[-11  68 -32   0 -54  -8  67  62] = Y
[-46  27 -13 -49 -39 -17  66 -29] = A
[-46  22 -55 -20 -29 -16  66 -35] = W
[-57  40 -37  18 -58 -20  71 -69] = M
[ -48   31 -117  -19   20  -32   60   -9] = J
[ -42   11 -111  -37   22  -32  -15   18] = L
[-28  30 -52 -80 -12 -21  60  37] = Q
[-69  11   8 -61 -13 -42  62 -43] = B
[-47 -14 -64  21  -2  -5  59 -48] = R
[-52  -2 -29 -70  -1 -26  38 -25] = Z
[-20  38 -53 -65 -37  -5  63  28] = N
after: [30]
[-52]
after: [-1]
[-26]
after: [20]
[-32]
which: [-20  38 -53 -65 -37  -5  63  28]
N
after: [-26]
[38]
after: [-8]
[67]
after: [-16]
[66]

[ -1 -13 -12  21 -24  -2   7 -24   9   2   9  -9  16   0   2  24 -21  10
  12  13  -8] : K
[ -8 -19  15   8 -31  -3   8 -12  22   1  10  16  26   0 -11  17 -24  17
  -8  24  -3] : P
[-26 -31  68 -16 -47  -5   2  15  49  -2  16  67  46   0 -39   3 -31  28
 -51  50  12] : E
[  0  13  14  26  -1   9  23  15  -8   2  19  22 -18 -38   0  34  12 -18
  -4  39  20] : D
[  2  12  14  22  -2  10  21  14  -7   1  16  17 -15 -35   0  29  12 -18
  -1  35  17] : T
[  5   3   9 -10   2   2  10  -6   3   1 -12 -13   3  -8  -2  -1  14 -20
 -29  22   6] : C
[  2  12  14  22  -2  10  21  14  -7   1  16  17 -15 -35   0  29  12 -20
  14  22   6] : V
[  5   3   9 -10   2   2  10  -6   3   1 -12 -13   3   0 -51  -3 -35  33
 -67  59  17] : X
[  4   7  11   4   0   7  16   4  -1   1   0   0  -6 -20  -1  11  13 -22
   7  28  12] : U
after: [-38]
[0]
which: [  2  12  14  22  -2  10  21  14  -7   1  16  17 -15 -35   0  29  12 -20
  14  22   6]
V

[-21  48 -11   5  -9 -61   7] : Bev
[ -6  32   8 -20 -48 -16  32] : Sug
[-65 -36   5  87  20   1 -71] : dofi
[-19  18 -23  18  25   2  -2] : vekun
[-34  22  31  26  30   8  30] : Lem
[-31  58  -3   3  41 -16 -12] : Bomil
[   5    8  -43    6   17 -106   27] : siz
[-36  55 -18  10  33  -7   5] : zaled
[-38  61 -18   8  39 -10   6] : sipov
[-42  82 -11  -2  49 -16 -11] : zevu
[-57  96 -13   4  56 -13   4] : lof
[-24   8  31 -21  34   8  11] : boluf
after: [-20]
[-48]
after: [-42]
[82]
after: [-6]
[32]
after: [55]
[-18]
after: [-24]
[8]

[ 24 -76 -16 -25 -85  73] -> G
[ 17 -61 -62  45  74  15] -> H
[-76 -61 -62  55 -91  16] -> S
[ 14  29  46  17 -24  13] -> F
after: [-24]
[13]
after: [24]
[-76]
after: [-85]
[73]
after: [14]
[29]
after: [45]
[74]
after: [46]
[17]
after: [-25]
[-85]

[ 11  -5  19   3  11 -11 -25 -22  12  10  -2  -9 -28  14  13] = keki
[ 10 -10  28  14  10  -4 -31 -27  10  23   3  -9 -35  26  17] = beven
[ -8  15 -64  -2   0  -8  13  14  -7 -15   0  -9   8 -16 -11] = Resog
[  7  81  16  -7  28 -38  42  56  18  -1   7 -48  13 -58 -25] = donid
[ 34 -21   1 -36   1 -15 -35 -36  26 -30 -54 -12  -6  -9 -17] = nuri
[ -3   4   9   4  -1  -7  -5  -2   1  -2   7 -18 -18  -3   0] = Duvuk
[  5  90  32  29  30  36  60  59 -23 -67 -63 -59  89 -36 -91] = refu
[ -9 103  -3   2  19   2  90  94 -15 -88 -22 -46  89 -75 -76] = vabi
after: [-67]
[-63]
after: [42]
[56]
after: [-63]
[-59]
after: [-16]
[-11]

[ 28 -16 -17  27  19  23 -24   9  75  -8 -19 -21  94 -25 -43  44  30  -4
  26 -43 -11  15  25 -17  24  31] : sege
[  9   7 -29  15  58 -67 -19   1  19  15   2  -3 -14 -37 -19 -63 -21 -33
  12  38  17  12 -39  26  15  34] : fidim
[ 32 -24  25  -5 -15  61  18  -1  59 -14  22 -16  52 -19  74  59  35 -28
 -27  -7  15   1  36 -52   3  10] : vumim
[ 55 -19 -16  17  77 -36  -7   0 104   8  30 -24  37 -85 -87 -35   6 -92
 -16  57 -31  21 -21 -22  28  69] : Sed
after: [18]
[-1]
after: [75]
[-8]

[ -79   26   57  -32  -54  -65 -106] -> bidig
[ 5  1  8  4  7  3 -5] -> redat
[ 52  59 -35  14  32  24  14] -> sek
[-20  15 -97  25 -98 103 -27] -> Lova
[107 -49 -67  32  63  58  39] -> zalip
after: [-35]
[14]
after: [-98]
[103]
after: [58]
[39]
after: [-97]
[25]
after: [4]
[7]
after: [25]
[-98]
after: [3]
[-5]

[-66  42 -63 -45  75  41 -71 -25  31  23  51] = Feba
[  1 -79 -43  31  27  45 -50  47  13  32  68] = Luz
[ 39  43  29 -85   9 -74  99  92   4 -27 -76] = Zuken
[-96 -31 -31  25 -56  39  83  31  46  78  12] = zes
[-43 -51 -10  22 -37  34  41  33  61  41 -14] = pevin
[ 22 -34  25  18 -17  -4 -42   0  -6 -11  15] = valo
[-38  31 -54  24 -21  20  31  26  17 -42 -18] = rari
[-57  62  11  24 -17 -39 -11 -58 -46  39  85] = mima
[ 14  62  50 -29   8 -75  35 -27 -67  -7 -30] = nali
after: [-54]
[24]
after: [26]
[17]
after: [-50]
[47]
after: [-39]
[-11]
after: [-56]
[39]

[ 107   64  -28 -117] -> foz
[ 20 -31 107 -68] -> pud
[108  87 -29 -45] -> lek
after: [108]
[87]
after: [20]
[-31]
after: [64]
[-28]
after: [-31]
[107]
after: [87]
[-29]
after: [-29]
[-45]
after: [-28]
[-117]

[ 23 -32  -6  12  43 -10  10   5 -10   7  -1  -2 -21  17  -2  12  -1 -11
 -26   0  18 -24   0] = Gur
[ 23 -32   9  12 -74 -10  10   5 -10   7  -1  -2 -19  17  -2  12  -1 -11
 -26   2  18 -24   0] = Mede
[-10 -20   0   1   8   1  -6 -11  -3   0  10 -17   9  47 -24  28  -6   2
 -18   1  -5  28   2] = tovif
[ 10   4   7   5 -22 -17 -18   0   2  10 -17  -7   8   2  11  19   0  18
  42  -4  -3 -16   0] = Kul
[-10 -20   0   1   8   1  -6 -11 -23   0  10   2  -4   9 -15  -5   2   6
   3  -7 -15 -15   2] = lav
which: [ 23 -32  -6  12  43 -10  10   5 -10   7  -1  -2 -21  17  -2  12  -1 -11
 -26   0  18 -24   0]
Gur
after: [-19]
[17]
after: [-23]
[0]
which: [-10 -20   0   1   8   1  -6 -11 -23   0  10   2  -4   9 -15  -5   2   6
   3  -7 -15 -15   2]
lav

